Questions about the grid below.
1) Give the 3rd largest entry.
2) Give the second smallest entry.
3) Give the 2nd largest entry.
((15, -11, -12, 16, -8, -24, -10, 15), (11, -4, -3, 13, -20, -19, -8, 6), (5, -6, -9, 4, 13, -15, 2, 15), (-25, -1, -2, 3, 2, 0, -4, 11), (3, 19, 6, 32, -7, -22, -10, 27))
1) 19
2) -24
3) 27

A =
[[ 41  40  39 -12  40 -12  40  41  40  12  41  40 -12 -12  40]
 [ 43  42  41 -16  42 -12  42  43  42  12  43  42 -16 -16  42]
 [ 41  40  39 -13  40 -14  40  40  40  14  40  40 -13 -13  40]
 [ 42  41  39 -15  40 -12  41  41  41  13  41  41 -15 -14  40]
 [ 42  41  39 -15  40 -12  41  41  41  12  41  41 -14 -14  40]
 [ 43  42  40 -12  41 -15  42  42  42  15  42  42 -12 -12  41]]
Indices start at 0.
The entry in the top-right corner -> 40
The entry in the bottom-left corner -> 43
Which number is the entry at row 2, column 0? 41
Which number is the entry in row 1 and column 1? 42
The entry in row 0 and column 0: 41
Which number is the entry in the bottom-right corner? 41
Which number is the entry at row 2, column 2? 39
The entry in row 0 and column 2 is 39
The entry in row 1 and column 2 is 41
The entry at row 1, column 0 -> 43
The entry in row 0 and column 1 -> 40

Questions about the array below. Counting starts at 0.
1) Report the entry in row 0 and column 0.
2) Report the entry at row 0, column 2.
3) Report the top-right entry.
4) Report the largest entry.
5) Report the entry at row 2, column 0.
array([[-15,  -6,  15, -12,  31,  30],
       [ -7,   6,  -3,  12,  11, -17],
       [-16,   1,   4,  -4,  35,  22],
       [-17,  -4,  12, -13,  28,  22],
       [-10,  21,  10,   9,  13, -14],
       [ -3,  26,   6,  17,  11, -15],
       [ -6,  -4,  16,  -9,  32,  22],
       [ -4,  14, -10, -17,  10,  40],
       [-12,   6,  -3,   8,   7, -12],
       [-10,  -7,   3,  30,  25, -17],
       [ 15,  -7,  -9,  33,  18, -20],
       [ -7,  13,  -9, -13,   8,  23],
       [ -6,  11,   6,   4,  12, -19],
       [-17,  -1,   2, -10,  26,  27],
       [ -3,  -6,  -3,  28,  34, -16],
       [ -4,  14, -13, -15,  10,  32]])
1) -15
2) 15
3) 30
4) 40
5) -16

Questions about the row below.
1) Find the first entry from the left.
2) Find the entry just right of -6.
3) Find the third entry from the left.
4) Find the 2nd entry from the left.
5) Find the entry just left of -18.
[ -2  -2 -11  33   4  -6 -18  23  -3   0  -7  10 -11]
1) -2
2) -18
3) -11
4) -2
5) -6

a =
array([ 25, -33,  -5,   5, -18,  15, -14,  -2,  16,  31,   0,  -8,  11,
       -17, -19, -10])
Give the entry just left of -17.
A: 11
The entry just right of -19: -10
